Below is a small trained network, with its code and all its weights. Each question gives an input and a target symbol and asks what happens when units are switched off, that is, made to give their printed mean instead of their output.

import numpy as np


def w(rows, s, z=0):
    codes = np.array(rows[::2]) - 128.0
    scale = np.full(codes.shape[1], s)
    scale[-1] = z or s
    return codes * scale


def f(y):
    return np.maximum(y, 0)


def softmax(a):
    e = np.exp(a - a.max(-1, keepdims=True))
    return e / e.sum(-1, keepdims=True)


def log_softmax(a):
    a = a - a.max(-1, keepdims=True)
    return a - np.log(np.exp(a).sum(-1, keepdims=True))


def net(x, mask):
    ids = ['ΓΘΛΞΠΨΩαδεζημστφ'.index(c) for c in x.split()]
    T = len(ids)
    res = E[ids] + P[:T]
    r = res
    for j in range(2):
        rows = slice(4 * j, 4 * j + 4)
        q, k, v = (r @ M[0][rows].T for M in (Q, K, V))
        z = softmax(np.where(np.tri(T) > 0, q @ k.T / 4**0.5, -1e9)) @ v
        o = O[0][rows]
        res = res + np.where(mask[j], z, o[:, -1]) @ o[:, :-1]
    y = f(res @ A[0][:, :-1].T + A[0][:, -1])
    res = res + np.where(mask[2:10], y, B[0][:, -1]) @ B[0][:, :-1]
    return log_softmax(res[-1] @ U[:, :-1].T + U[:, -1])


Q, K, V, O, A, B = {}, {}, {}, {}, {}, {}
E = w([
[147,167,174],'Γ',
[95,127,98],'Θ',
[119,160,153],'Λ',
[95,165,25],'Ξ',
[132,43,191],'Π',
[99,159,155],'Ψ',
[199,58,88],'Ω',
[167,179,3],'α',
[28,167,166],'δ',
[82,160,161],'ε',
[61,73,210],'ζ',
[60,177,82],'η',
[213,168,177],'μ',
[132,180,161],'σ',
[85,157,152],'τ',
[108,161,151],'φ',
],0.015)
P = w([
[74,5,109],'0',
[131,170,151],'1',
[133,183,156],'2',
[127,182,158],'3',
[123,183,160],'4',
[119,182,159],'5',
[117,179,158],'6',
[118,180,158],'7',
],0.013)
Q[0] = w([
[174,164,140],'head 0',
[139,117,252],'head 0',
[139,230,101],'head 0',
[133,87,149],'head 0',
[101,101,203],'head 1',
[102,150,95],'head 1',
[155,134,171],'head 1',
[119,80,156],'head 1',
],0.03)
K[0] = w([
[182,89,120],'head 0',
[108,2,227],'head 0',
[99,96,11],'head 0',
[152,128,186],'head 0',
[68,150,204],'head 1',
[100,152,48],'head 1',
[158,134,195],'head 1',
[104,99,191],'head 1',
],0.025)
V[0] = w([
[254,77,128],'head 0',
[119,116,64],'head 0',
[128,162,32],'head 0',
[205,158,86],'head 0',
[73,119,190],'head 1',
[143,80,91],'head 1',
[93,139,77],'head 1',
[106,154,144],'head 1',
],0.012)
O[0] = w([
[252,118,181,239],'head 0',
[145,137,87,144],'head 0',
[148,201,69,3],'head 0',
[198,202,132,13],'head 0',
[198,165,105,182],'head 1',
[136,175,148,2],'head 1',
[193,131,181,17],'head 1',
[146,108,125,176],'head 1',
],0.015,0.0037)
A[0] = w([
[109,172,77,74],'neuron 0',
[207,124,26,180],'neuron 1',
[183,2,55,165],'neuron 2',
[189,96,26,22],'neuron 3',
[120,227,116,66],'neuron 4',
[90,87,103,3],'neuron 5',
[56,178,145,116],'neuron 6',
[162,49,11,87],'neuron 7',
],0.0094,0.0075)
B[0] = w([
[135,193,175,174],'neuron 0',
[28,153,88,207],'neuron 1',
[104,207,131,255],'neuron 2',
[109,8,197,144],'neuron 3',
[160,23,131,167],'neuron 4',
[212,75,165,170],'neuron 5',
[192,127,110,194],'neuron 6',
[178,102,96,150],'neuron 7',
],0.019,0.0097)
U = w([
[83,117,172,211],'Γ',
[141,122,103,171],'Θ',
[110,104,144,133],'Λ',
[114,132,46,138],'Ξ',
[45,127,254,2],'Π',
[129,95,136,136],'Ψ',
[86,235,133,172],'Ω',
[42,91,122,85],'α',
[186,62,129,107],'δ',
[136,83,131,133],'ε',
[109,49,218,37],'ζ',
[233,143,68,143],'η',
[218,143,219,159],'μ',
[114,110,146,129],'σ',
[138,93,126,147],'τ',
[121,101,137,122],'φ',
],0.0095,0.0077)

Each question gives the input, a string of symbols that net reads in full, and the target symbol t.
The units are the heads (4 rows each of Q, K, V and O) and the neurons (one row each of A and B). Each row of codes is followed by its name. A weight is (code - 128) times the scale printed after its matrix; where a second scale follows, it is the last column's (O, A, B and U).
mask holds one flag per unit, heads first, then neurons. A switched-off unit (its flag False) gives its mean, the last column of its rows in O or B, instead of its output. The means were averaged over made-up inputs and are rounded, as every weight is.
A unit's drop is (log p(t) with every unit on - log p(t) with that unit switched off) / (log p(t) with every unit on - log p(t) with every unit switched off).
The circuit of an input: a set's keep is (log p(t) with only the set's units on - log p(t) with every unit switched off) / (log p(t) with every unit on - log p(t) with every unit switched off). Starting from all 10 units, units are removed one at a time, each time the one whose removal leaves the highest keep (on an exact tie, the one counted first), for as long as the keep stays at least 0.8.
circuit, biggest first: the units of the circuit, biggest drop first
most important unit: the unit with the biggest drop
k most important neurons: the k neurons with the biggest drops, biggest first
heads that matter: for each layer, one digit per head in row order, 1 if its drop is at least 0.15 and else 0, layers parted by /
input δ Ω ζ η Π Γ φ, target δ: circuit, biggest first -> neuron 5; head 0; neuron 6
input Ω μ μ Ω φ, target Ω: heads that matter -> 11
input α μ μ Ω Ξ Ψ α δ, target α: heads that matter -> 11
input μ μ μ ζ δ Ω ε, target μ: heads that matter -> 10
input δ Π Π ζ Γ Ω Γ, target δ: heads that matter -> 10
input Ω μ Θ δ φ Ξ Ω Π, target Π: 2 most important neurons -> neuron 2; neuron 6
input η μ Ω δ, target η: circuit, biggest first -> head 0; neuron 6; neuron 1; neuron 5
input Ξ Ω δ Θ Ω Γ δ, target Ξ: heads that matter -> 11
input δ Ψ μ σ σ, target δ: circuit, biggest first -> neuron 5; head 0; neuron 6; neuron 2
input Π μ Λ, target Π: circuit, biggest first -> head 0; neuron 2
input μ μ Ω Ω μ μ α τ, target μ: circuit, biggest first -> head 0
input μ Γ μ μ Ξ, target Ξ: 3 most important neurons -> neuron 4; neuron 1; neuron 2
input α μ τ, target α: 3 most important neurons -> neuron 1; neuron 4; neuron 3
input Π Ω μ Ω α Ω φ, target Π: 4 most important neurons -> neuron 2; neuron 6; neuron 4; neuron 7
input δ δ μ τ η μ δ, target δ: most important unit -> neuron 5
input δ Ξ ζ μ ε Ω, target Ω: 2 most important neurons -> neuron 4; neuron 5
input Ω μ δ μ ε η, target η: 2 most important neurons -> neuron 6; neuron 4
input ζ μ δ Ξ Ω σ, target ζ: 2 most important neurons -> neuron 5; neuron 1
input Ω μ μ μ τ, target Ω: 2 most important neurons -> neuron 1; neuron 4
input Γ Ω Ω μ μ Ω δ Ξ, target Ξ: most important neuron -> neuron 4
